[  0   1  -6  16   4  -3  -7  18 -11  -3   3  -1  -1   2  -4   4 -10  -6
  -1 -10   2  -8 -12  -5   6  -1   2  -3   0   0  -3   0  10 -11   1   1
   3   8  -2  -2   2   3   2   0  -6  -7   6   4 -10  -1   4   0   2   2
   0   4   8  -4   7  12  -3  10  -4] : K/Z845
[ -2 -12   0  -6  -3 -15  -1   6   5  19  -4  -4   3  -4  -6   2   6  11
   3  -8  -3   2   2  -1  10  -1   1  -4  -1 -19  -9   0  12 -11  10  -3
  14  -1  -6  10  -2   5  -3   4  10   1   1   6   4   0  -5  -5   0  -1
   7  -1   1  -4   3 -14   2  -3   1] : H/Z63
[ -1  -3  -2  -5   7 -21  -9  -4 -12   0  -6  12   6  -2   4   2  15   6
   5  -3   2   2  -4   2  23  -3   9  -4  -1 -12 -23   2   0 -11   1  -2
   0   8   0   4 -10   5   1  -2   9  -4  -2   1   2   1   1  -3   6  -4
  -1   0   2  -8 -13  -3  -5   8  -7] : R/Z396
[  0  -4  -1 -14   6 -19 -11  -5  -2   2  -7  13   9 -16   2  -2  11   4
   6  -4  -2  11   1   2  20  -4  13  -1   2  -9 -15   4   4  -7   6  -2
   2  -1  -2   5 -10  -5   1  -4  13   2  -9   1   4   2  -2  -5  -5   0
  -1   1  -1 -14 -12  -9  -5   5  -7] : R/Z803
[ -1  -7   3 -16  -3 -14 -14  -7  -3  13 -11  13  27  -5   1  -3  20   2
   5  -4  -4   4  -3  10  21  -3   5  -7   1 -17 -12   1   1  -9   2  -4
   2  -1   6  -7  -7   4  -3   4  19   3 -23   2   4   6   2  -9   2  -9
  -2  -2   0 -10 -19  -9   0   5  -3] : R/Z396
[ -2 -14  -1  -9  -5  -8  -1   8  -7  20  -1   6  11   1  -5  -3   3   6
   2  -2   9  -8  -1  -1  15   2   3   0  -5 -14 -17  -3   4  -4   9   2
   5   1  -5   3   0   9   3   7   6   2   2   8   0   1  -5  -1  12  -1
   1   1   6 -10  -6  -9  -1  -8   7] : H/Z63
[ -1   0   3  12  -4 -11   9   4  -3   6   7   2   4   1  -4   8  -4   3
  -1  -6   4  -9   0  -4  13  -1   5   2  -3  -4   1   0  10 -22   3  -8
  -3  10  -2  -9   0   7   6   3  -2  -4   2   5  -6  -1   5  -5   0  -2
   0   6   3  -5   9   2  -1   4   2] : K/Z845
[  4  -8  -2  -9   0 -14  -9   9 -23  -1  -5  11  26  -4  -7  -7   1   0
  -3  -8  20 -23  -7  -9  27  -4   3  -6  -3   2 -23   2   6  -7   6   0
  -6   7  -7 -12   1   9  10   7   0  -1   2   2  -5  -1  -3   3  17   4
  -6  -1   2 -22  -5   9  -4   2   7] : K/Z845
[ -3   1  -7   9  -9   0  -6  21   6  24   2  -7   5   8  -2   2 -10   8
   2  -7  -9   1  -5   1  13   3   1  -4   1 -11   1  -5   7 -11   9  -3
  19   6  -3  -9   1   8  -3   4   5   0   3   6   2   0   0  -1  -5  -1
   5   3  -2  -6   4  -5 -45  -4  -2] : H/Z63
[  1   4   3  -3   4 -10  -8  -8  -4  15  -7  14  16 -11   4   1  19  -1
   2   1  -3   9  -3   8  15  -4   6  -2  -4 -13  -7   2   4  -3   0   0
   0   0   7   2  -8  -1  -3  -2  13  -3 -14   0   2   6   2  -6   4  -3
   0  -4   1  -2 -20 -11  -3   5  -6] : R/Z803
[ -4 -11  -4  -1 -10 -12   3  22  -4  13  -1  -4   3   6   1   0  -1  14
   6  -4  -3   2  -1  -2  18   0   4  -1   3 -12 -10   1   0 -11  11  -3
  11   2  -6  -6  -1  11   2   2  -2   4   4   8   0   0  -4  -2  -3   1
   3   1  -3 -10   3  -6   0  -2   2] : H/Z824
[ -1  -5  -5  11 -20  -3   5  14 -14   9   5   2  17  10   4   2  -6   0
 -12  -4  -3  -6  -2   0  11  -3   4   2   3   4  -1   2   1 -18   4  -2
  -2   1  -1 -26   0  10   7   2 -10  -3 -13   2  -6   1   3  -3  -2  -1
  -5   4   0   6   1   0  -4   4   3] : K/Z931
[  0   5   2  10   0  -7  -9   1 -12  10  -1   9  19 -12   0  -5  -1   0
  -2   1  11 -16  -9   3  12  -3   0  -2  -7  12  -3  -2   4  -2   0   3
  -7   1   2 -11  -1   6   4   6  -5  -2  -1  -1  -3   6  -1   1  12   4
  -6  -1   2  -1 -10   1  -6  -4   3] : K/Z284
[ -5 -12  -5   4  -8 -10   7  15   1  24   3  -3  -2   3   2   6  -1  13
   4  -5  -8   0   3   0  13   2   2   3   1 -15  -6   0   5 -11  10  -6
  13   4  -5   0   0  10   2   0  -2   1   0  10   3  -1  -3  -5  -4  -3
   4   3  -4  -6   6 -11  -1  -5   1] : H/Z63
[ -3  -9   0  -4  -2 -18   7  -3   5  11   5   1  -5 -12  -1  12  11   9
   2  -1  -2   5  12  12   3  -6   1   6   2 -12   3   3   8  -9   8  -7
   3  -1  -9  10  -8   0   0   0   5  -2 -14   4   7   0  -3  -7 -12  -5
   0   0  -3  -4   3 -14  -3   3  -5] : R/Z98
[  1  -4   3 -12  -6 -19 -14  -4 -29 -19 -11  18  22   3   2  -9   3   8
   0   3  18 -22 -12  -4  35  -3   2  -3   1   9 -36   5  -3  -2   2  -2
 -11   2  -1 -21  -5  10  11   4  -3  10  -4  -2  -7  -2  -2   2  19   2
  -8  -1   0 -14  -7   7  -7   3   9] : K/Z284
[  1 -13  -6 -15  -9 -11   0   5  -3  10  -5   2   9   7   2  -1  11  13
   8  -2 -12  11   1   1  18   1   3  -3   4 -17 -20   1  -3  -3   6   2
  13  -1  -2  -2  -5   7  -3  -2   6   5  -5   3   4   3  -1  -3  -2   3
   3  -1  -6 -12  -7 -14   2  -3   1] : H/Z63
[  1 -16  -3 -11 -10  -3   3  14   6   9  -6   9   9  10  -8  -3  -1  12
   8  -7   6  -1   6  -2  24   3  -4  -2   1 -12 -23  -2   0  -2  13  -4
  14   0  -3 -13   5   7   4   2   4  10   7  -1   0   0  -2  -2   2   7
   3   2  -4 -28   1  -7   7  -6   1] : H/Z824
[ -2   0   1   4  -3 -15 -12   5 -20  10  -5   5  19  -1   1  -3  -2   2
  -3  -7   4 -19 -13   1  18  -4   6  -5  -4   5 -10  -1   3 -12   4   0
  -3   3  -2 -14  -5  13   7   8   0  -2  -3   2  -3   1  -2   7  11  -2
  -4  -1  -3   0  -8   6  -6   5   3] : K/Z284
[ -2   5   0   7 -13 -19   5  -5  -9   5  -1   6  13   3   8   1  13  10
   1  -2 -17  13  -3   4  26  -3   9   2   3  -3  -6   4   4 -19   4  -3
  12   6   8 -16  -7   6   1   0   3  -4  -6   2   0   4   4  -7  -6   1
  -2  -1   0  -1  -8 -10   2   9  -8] : R/Z803
[ -1 -10   1  -6 -10 -10   3   6   9  15  -2   5   5   7  -3   1   1  11
   5  -6  -3   1   3   2  18   1   1   2   0 -11 -15   2   2  -9  11  -3
  12   3   0 -10   0   5   2   3   7   5   0   2   3  -2  -2  -2  -4  -3
   3   3  -3 -14   0 -10   3  -2   1] : H/Z63
[  0  -9   3 -11  -8 -17   4  -6   2   4  -2   5   5  -1   0   5  12   8
   4  -4  -2   5   9  -2  11  -3   1   0   4 -12  -5   3   2 -14   5  -7
   2  -7  -2  -4  -6  -1  -1   1   8   0 -13   3   3   1   0 -10  -5  -9
   0   0   0  -9   4  -9   1   2  -2] : R/Z98
[ -1 -18  -5  -6  -4  -9  -5  13  -5  11  -3   1  10   7  -5  -1  -2   7
   3  -8   1  -4  -7  -2  19   2   1  -3   1 -10 -17   2   2 -11   8  -2
  10   5  -3  -2  -1   6   0   6   4   3   5  -2   2   0   2  -3   0  -2
   2   1  -2 -12   1  -2   1  -3   2] : H/Z824
[  1  -5  -1 -28   4 -24 -16 -10  -7 -12 -14  16  19 -10   0  -2  21   3
   2  -6   4   0   3   1  20  -7   1  -5   7  -6 -20  10  -3 -11  13  -8
 -10  -4   1   0 -10  -5   0  -1  16   4 -19  -2   3   1  -3  -7   0  -6
  -4  -3   3 -21  -7  -1  -4  10  -4] : R/Z98
